Below are the code and all the weights of a small trained network. Each question names an input and a target symbol and asks about switching units off, where a switched-off unit gives its printed mean instead of its output.

import numpy as np


def w(rows, s, z=0):
    codes = np.array(rows[::2]) - 128.0
    scale = np.full(codes.shape[1], s)
    scale[-1] = z or s
    return codes * scale


def f(y):
    return np.maximum(y, 0)


def softmax(a):
    e = np.exp(a - a.max(-1, keepdims=True))
    return e / e.sum(-1, keepdims=True)


def log_softmax(a):
    a = a - a.max(-1, keepdims=True)
    return a - np.log(np.exp(a).sum(-1, keepdims=True))


def net(x, mask):
    ids = ['αβγεηλμξπτψ'.index(c) for c in x.split()]
    T = len(ids)
    res = E[ids] + P[:T]
    r = res
    for j in range(3):
        rows = slice(2 * j, 2 * j + 2)
        q, k, v = (r @ M[0][rows].T for M in (Q, K, V))
        z = softmax(np.where(np.tri(T) > 0, q @ k.T / 2**0.5, -1e9)) @ v
        o = O[0][rows]
        res = res + np.where(mask[j], z, o[:, -1]) @ o[:, :-1]
    y = f(res @ A[0][:, :-1].T + A[0][:, -1])
    res = res + np.where(mask[3:27], y, B[0][:, -1]) @ B[0][:, :-1]
    return log_softmax(res[-1] @ U[:, :-1].T + U[:, -1])


Q, K, V, O, A, B = {}, {}, {}, {}, {}, {}
E = w([
[76,91,62,159,133,47,161,55,43,157,122,24],'α',
[79,115,190,88,131,178,156,97,253,195,110,152],'β',
[193,121,217,87,172,221,114,117,130,121,162,68],'γ',
[142,217,62,44,180,121,172,123,147,31,153,110],'ε',
[129,106,189,191,116,71,157,95,125,103,216,194],'η',
[95,32,159,60,165,70,125,143,140,85,46,86],'λ',
[153,122,139,228,93,138,90,192,248,56,143,62],'μ',
[150,134,83,219,214,166,113,36,118,83,94,194],'ξ',
[207,144,230,139,93,97,140,150,189,63,93,129],'π',
[182,137,104,197,162,125,80,58,151,91,57,160],'τ',
[74,179,119,146,90,86,71,105,133,130,190,128],'ψ',
],0.019)
P = w([
[54,150,91,128,204,103,211,187,190,132,153,53],'0',
[100,76,69,127,125,92,159,82,182,145,145,28],'1',
[117,175,62,122,183,86,183,168,182,140,136,117],'2',
[18,77,125,156,78,129,156,128,141,100,115,79],'3',
[147,164,59,107,179,80,151,193,146,129,131,181],'4',
[38,57,134,127,57,111,101,103,111,92,102,92],'5',
[170,168,63,81,186,76,133,222,119,130,118,221],'6',
[84,23,94,114,44,136,80,111,77,98,76,139],'7',
[194,163,38,54,202,71,113,230,105,127,122,255],'8',
],0.0094)
Q[0] = w([
[91,47,171,155,66,197,150,118,87,113,105,133],'H1',
[135,187,170,81,139,247,103,107,167,142,93,103],'H1',
[183,167,46,84,185,72,180,149,180,149,157,131],'H2',
[50,67,77,99,54,68,198,126,124,165,142,137],'H2',
[167,32,186,144,167,170,86,120,140,73,45,127],'H3',
[25,34,135,169,49,93,163,110,22,152,208,112],'H3',
],0.012)
K[0] = w([
[113,98,147,122,105,122,96,61,148,66,123,112],'H1',
[119,118,138,147,203,214,188,106,142,145,244,58],'H1',
[138,211,88,90,202,96,155,200,171,163,129,165],'H2',
[70,106,113,115,138,48,214,93,147,151,106,104],'H2',
[105,78,173,86,11,172,93,79,47,158,102,154],'H3',
[114,81,128,206,81,158,101,88,201,47,127,51],'H3',
],0.011)
V[0] = w([
[116,60,53,153,208,210,64,145,176,48,84,128],'H1',
[64,149,91,193,201,171,91,70,115,246,156,175],'H1',
[159,70,140,119,59,165,56,161,182,135,166,2],'H2',
[105,97,183,38,111,190,92,92,49,135,170,115],'H2',
[72,108,125,90,157,131,43,172,210,163,47,106],'H3',
[120,120,98,146,85,170,61,170,218,131,159,195],'H3',
],0.0077)
O[0] = w([
[142,140,161,27,182,84,82,157,194,239,137,166,243],'H1',
[75,106,179,69,131,126,63,17,136,45,162,196,2],'H1',
[122,181,111,95,135,122,117,254,72,110,117,176,251],'H2',
[228,161,90,117,216,97,187,12,226,130,153,202,120],'H2',
[112,77,106,187,85,111,174,159,89,143,218,137,187],'H3',
[47,127,135,111,2,105,132,134,99,92,91,112,83],'H3',
],0.0076,0.0067)
A[0] = w([
[114,144,109,38,136,131,122,113,86,104,91,77,106],'N1',
[106,172,79,179,144,176,68,104,139,171,149,135,124],'N2',
[164,139,139,146,126,155,69,122,114,43,84,133,69],'N3',
[114,191,133,181,125,91,173,118,90,164,188,192,66],'N4',
[154,87,183,148,134,148,79,158,164,42,193,100,75],'N5',
[120,155,168,134,167,104,99,147,19,142,129,161,79],'N6',
[147,151,140,223,155,147,98,134,184,100,91,144,29],'N7',
[130,94,181,176,157,152,165,151,183,148,184,166,71],'N8',
[197,135,128,151,33,215,67,125,202,124,22,116,60],'N9',
[125,212,125,160,79,52,159,118,255,172,131,144,80],'N10',
[66,135,80,94,140,79,184,112,61,168,81,58,146],'N11',
[145,83,114,118,189,141,118,70,88,126,120,65,102],'N12',
[76,185,137,107,21,114,154,98,72,141,201,139,56],'N13',
[180,62,146,85,128,171,162,142,154,87,137,76,129],'N14',
[123,159,95,143,116,110,169,112,38,186,135,145,25],'N15',
[171,59,207,165,157,229,83,147,87,69,111,140,159],'N16',
[97,173,53,170,84,108,93,172,140,116,69,143,2],'N17',
[186,131,183,179,125,139,97,158,176,166,129,202,96],'N18',
[89,86,131,108,144,122,147,91,95,99,136,87,26],'N19',
[195,77,166,173,79,180,115,184,114,104,107,55,106],'N20',
[55,195,26,153,100,83,147,91,87,160,157,172,66],'N21',
[141,139,103,229,117,79,124,139,53,86,66,137,91],'N22',
[100,117,124,154,133,137,81,122,92,164,130,217,24],'N23',
[133,117,117,229,97,170,89,111,210,68,52,104,94],'N24',
],0.01,0.0083)
B[0] = w([
[152,144,87,191,150,125,105,107,180,119,133,153,152],'N1',
[163,192,124,100,103,58,144,254,80,208,141,92,150],'N2',
[170,99,170,55,44,149,178,162,45,119,152,220,137],'N3',
[111,10,169,146,100,136,118,142,63,86,67,139,145],'N4',
[150,63,195,168,101,95,91,61,74,88,159,208,172],'N5',
[103,136,141,170,75,193,66,176,219,101,80,162,145],'N6',
[228,117,158,158,178,200,113,124,159,41,162,135,152],'N7',
[84,104,154,177,58,172,95,33,97,54,110,105,204],'N8',
[85,191,142,59,222,127,146,83,160,187,78,167,165],'N9',
[127,166,105,133,197,100,97,105,131,108,136,173,173],'N10',
[140,72,175,121,141,146,101,177,150,85,126,175,236],'N11',
[148,158,69,65,128,118,122,69,190,122,85,133,170],'N12',
[174,130,159,148,211,163,68,212,139,170,148,173,180],'N13',
[182,190,99,86,154,72,142,117,84,203,112,160,221],'N14',
[153,25,197,94,94,106,99,203,191,123,143,169,152],'N15',
[130,91,109,82,52,127,156,100,74,198,127,132,188],'N16',
[143,182,113,81,154,114,216,62,94,141,90,131,198],'N17',
[82,94,157,163,93,126,78,166,169,91,158,53,239],'N18',
[179,250,76,77,85,143,131,162,82,156,85,200,147],'N19',
[114,126,121,151,139,149,72,69,153,119,134,130,244],'N20',
[197,169,92,142,133,102,78,77,157,173,123,162,175],'N21',
[127,166,23,96,100,114,202,116,113,174,169,69,197],'N22',
[152,239,81,111,109,109,174,127,172,119,111,62,138],'N23',
[171,82,149,205,190,106,209,153,103,113,120,196,158],'N24',
],0.0094,0.011)
U = w([
[102,93,145,114,140,58,96,131,93,125,85,92,172],'α',
[68,135,153,113,110,120,119,83,189,147,158,180,189],'β',
[125,171,75,122,151,110,124,142,131,1,138,131,232],'γ',
[139,121,92,170,86,121,130,116,165,146,151,81,131],'ε',
[129,147,142,112,146,145,156,124,113,106,113,169,33],'η',
[141,158,92,173,144,153,154,126,115,167,122,111,1],'λ',
[109,152,124,117,102,80,177,118,101,78,155,158,220],'μ',
[126,146,126,175,151,132,116,101,143,164,100,128,20],'ξ',
[199,146,170,90,112,224,124,117,109,127,161,87,196],'π',
[118,179,122,116,93,185,102,168,126,144,77,93,65],'τ',
[113,177,110,154,107,48,129,140,110,156,199,160,72],'ψ',
],0.0083,0.0046)

Each question gives the input, a string of symbols that net reads in full, and the target symbol t.
The units are the heads (2 rows each of Q, K, V and O) and the neurons (one row each of A and B). Each row of codes is followed by its name. A weight is (code - 128) times the scale printed after its matrix; where a second scale follows, it is the last column's (O, A, B and U).
mask holds one flag per unit, heads first, then neurons. A switched-off unit (its flag False) gives its mean, the last column of its rows in O or B, instead of its output. The means were averaged over made-up inputs and are rounded, as every weight is.
A unit's drop is (log p(t) with every unit on - log p(t) with that unit switched off) / (log p(t) with every unit on - log p(t) with every unit switched off).
The circuit of an input: a set's keep is (log p(t) with only the set's units on - log p(t) with every unit switched off) / (log p(t) with every unit on - log p(t) with every unit switched off). Starting from the 12 units with the biggest drops (on a tie, the unit counted first), units are removed one at a time, each time the one whose removal leaves the highest keep (on an exact tie, the one counted first), for as long as the keep stays at least 0.8.
circuit, biggest first: the units of the circuit, biggest drop first
most important unit: the unit with the biggest drop
k most important neurons: the k neurons with the biggest drops, biggest first
which heads matter: for each layer, one digit per head in row order, 1 if its drop is at least 0.15 and else 0, layers parted by /
input λ γ γ γ λ π β γ π, target ψ: 2 most important neurons -> [N22, N8]
input α γ λ μ γ η γ π, target η: circuit, biggest first -> [H3, N9, N3]
input γ α ε γ τ η, target β: circuit, biggest first -> [H1]
input γ π α, target ε: circuit, biggest first -> [H1, N22, N15]
input λ ε π α α α, target ε: circuit, biggest first -> [H1, N22]
input α γ ψ α γ μ α π, target τ: circuit, biggest first -> [H2, N6]
input η α ξ, target η: which heads matter -> 111
input α μ π, target π: circuit, biggest first -> [H3, N7]
input π γ π, target λ: which heads matter -> 110
input γ γ μ ξ, target γ: 4 most important neurons -> [N23, N7, N16, N14]
input γ γ τ, target γ: circuit, biggest first -> [N7, N10]
input γ λ γ α γ α τ τ, target π: circuit, biggest first -> [H3, N7]
input β π π, target ψ: 2 most important neurons -> [N13, N22]
input ξ λ λ τ, target ε: most important unit -> H3
input ξ λ α π, target ε: circuit, biggest first -> [H3, H1, N18]
input γ γ λ η μ μ, target η: circuit, biggest first -> [H3, N9, N24]
input α μ ξ γ γ μ π, target γ: which heads matter -> 010
input λ α α, target α: circuit, biggest first -> [N11, N15]
input ε μ λ λ η γ γ μ, target γ: circuit, biggest first -> [H2, N7]
input η γ λ γ η, target α: circuit, biggest first -> [N4]
input ψ γ λ π μ, target ε: which heads matter -> 111
input π π μ η γ η λ π, target η: which heads matter -> 101
input γ ξ ψ μ, target β: 2 most important neurons -> [N20, N5]
input γ ε ξ α γ ξ, target π: which heads matter -> 001
input ξ ψ ψ γ μ, target μ: 2 most important neurons -> [N17, N5]
input γ γ μ μ τ, target τ: which heads matter -> 110
input λ ε γ μ γ μ, target τ: circuit, biggest first -> [H2]
